Below are the code and all the weights of a small trained network. Each question names an input and a target symbol and asks about switching units off, where a switched-off unit gives its printed mean instead of its output.

import numpy as np


def w(rows, s, z=0):
    codes = np.array(rows[::2]) - 128.0
    scale = np.full(codes.shape[1], s)
    scale[-1] = z or s
    return codes * scale


def f(y):
    return np.maximum(y, 0)


def softmax(a):
    e = np.exp(a - a.max(-1, keepdims=True))
    return e / e.sum(-1, keepdims=True)


def log_softmax(a):
    a = a - a.max(-1, keepdims=True)
    return a - np.log(np.exp(a).sum(-1, keepdims=True))


def net(x, mask):
    ids = ['ΓΦαζηλμξ'.index(c) for c in x.split()]
    T = len(ids)
    res = E[ids] + P[:T]
    q, k, v = (res @ M[0].T for M in (Q, K, V))
    z = softmax(np.where(np.tri(T) > 0, q @ k.T / 2**0.5, -1e9)) @ v
    res = res + np.where(mask[0], z, O[0][:, -1]) @ O[0][:, :-1]
    y = f(res @ A[0][:, :-1].T + A[0][:, -1])
    res = res + np.where(mask[1:13], y, B[0][:, -1]) @ B[0][:, :-1]
    return log_softmax(res[-1] @ U[:, :-1].T + U[:, -1])


Q, K, V, O, A, B = {}, {}, {}, {}, {}, {}
E = w([
[5,145,130],'Γ',
[121,138,68],'Φ',
[200,107,115],'α',
[157,154,102],'ζ',
[46,66,17],'η',
[95,168,226],'λ',
[74,92,103],'μ',
[120,176,11],'ξ',
],0.018)
P = w([
[22,203,117],'0',
[98,42,114],'1',
[254,151,157],'2',
[144,168,86],'3',
[94,29,112],'4',
[225,165,156],'5',
[142,165,86],'6',
[92,29,117],'7',
[212,167,154],'8',
[139,164,86],'9',
[90,27,115],'10',
[181,179,147],'11',
[137,164,84],'12',
],0.011)
Q[0] = w([
[66,107,206],'head 1',
[169,255,84],'head 1',
],0.0096)
K[0] = w([
[110,107,255],'head 1',
[104,242,135],'head 1',
],0.01)
V[0] = w([
[3,150,116],'head 1',
[216,99,18],'head 1',
],0.0046)
O[0] = w([
[81,4,11,252],'head 1',
[238,174,45,206],'head 1',
],0.004,0.003)
A[0] = w([
[180,3,202,163],'neuron 1',
[161,111,234,136],'neuron 2',
[217,56,99,85],'neuron 3',
[187,113,181,2],'neuron 4',
[187,152,106,96],'neuron 5',
[68,121,196,71],'neuron 6',
[160,217,202,95],'neuron 7',
[208,127,84,131],'neuron 8',
[222,233,115,134],'neuron 9',
[25,175,156,147],'neuron 10',
[205,90,32,88],'neuron 11',
[62,22,142,150],'neuron 12',
],0.012,0.0064)
B[0] = w([
[224,158,107,156],'neuron 1',
[126,187,128,159],'neuron 2',
[68,166,89,164],'neuron 3',
[48,250,109,132],'neuron 4',
[120,89,96,167],'neuron 5',
[99,164,154,163],'neuron 6',
[124,34,76,154],'neuron 7',
[147,136,110,202],'neuron 8',
[115,95,213,207],'neuron 9',
[159,107,76,186],'neuron 10',
[96,131,140,245],'neuron 11',
[144,107,198,188],'neuron 12',
],0.013)
U = w([
[46,168,187,204],'Γ',
[90,138,118,131],'Φ',
[242,128,41,209],'α',
[168,210,74,157],'ζ',
[52,127,148,2],'η',
[118,223,185,237],'λ',
[199,54,105,85],'μ',
[120,164,9,110],'ξ',
],0.013,0.0047)

Each question gives the input, a string of symbols that net reads in full, and the target symbol t.
The units are the heads (2 rows each of Q, K, V and O) and the neurons (one row each of A and B). Each row of codes is followed by its name. A weight is (code - 128) times the scale printed after its matrix; where a second scale follows, it is the last column's (O, A, B and U).
mask holds one flag per unit, heads first, then neurons. A switched-off unit (its flag False) gives its mean, the last column of its rows in O or B, instead of its output. The means were averaged over made-up inputs and are rounded, as every weight is.
A unit's drop is (log p(t) with every unit on - log p(t) with that unit switched off) / (log p(t) with every unit on - log p(t) with every unit switched off).
The circuit of an input: a set's keep is (log p(t) with only the set's units on - log p(t) with every unit switched off) / (log p(t) with every unit on - log p(t) with every unit switched off). Starting from the 12 units with the biggest drops (on a tie, the unit counted first), units are removed one at a time, each time the one whose removal leaves the highest keep (on an exact tie, the one counted first), for as long as the keep stays at least 0.8.
units of the circuit, in order: the units of the circuit, biggest drop first
unit that matters most: the unit with the biggest drop
k most important neurons: the k neurons with the biggest drops, biggest first
drop when u is switched off: that unit's drop, to one decimal
input λ ξ ξ ξ λ η ζ, target Γ: units of the circuit, in order	neuron 9; neuron 10
input η Γ α, target ζ: unit that matters most	neuron 3
input η λ μ, target α: units of the circuit, in order	neuron 1; neuron 9
input α ξ ξ λ ξ μ, target α: 2 most important neurons	neuron 9; neuron 11
input Φ η α, target ζ: units of the circuit, in order	neuron 3; neuron 4
input Γ ξ λ ξ λ ζ, target μ: 4 most important neurons	neuron 9; neuron 7; neuron 5; neuron 6
input ξ ξ α λ λ ξ ξ λ ξ ξ ξ ζ, target μ: units of the circuit, in order	neuron 9; neuron 7; neuron 6
input ζ α Φ ξ ξ μ α ζ Φ, target Γ: 3 most important neurons	neuron 9; neuron 10; neuron 1
input ξ ξ ξ α ξ ζ ξ Γ ξ λ μ ξ Γ, target ξ: drop when neuron 11 is switched off	0.2
input ξ μ α Γ, target ξ: drop when neuron 9 is switched off	0.5
input λ ξ ξ ξ ξ ξ α λ α, target λ: drop when neuron 10 is switched off	0.4
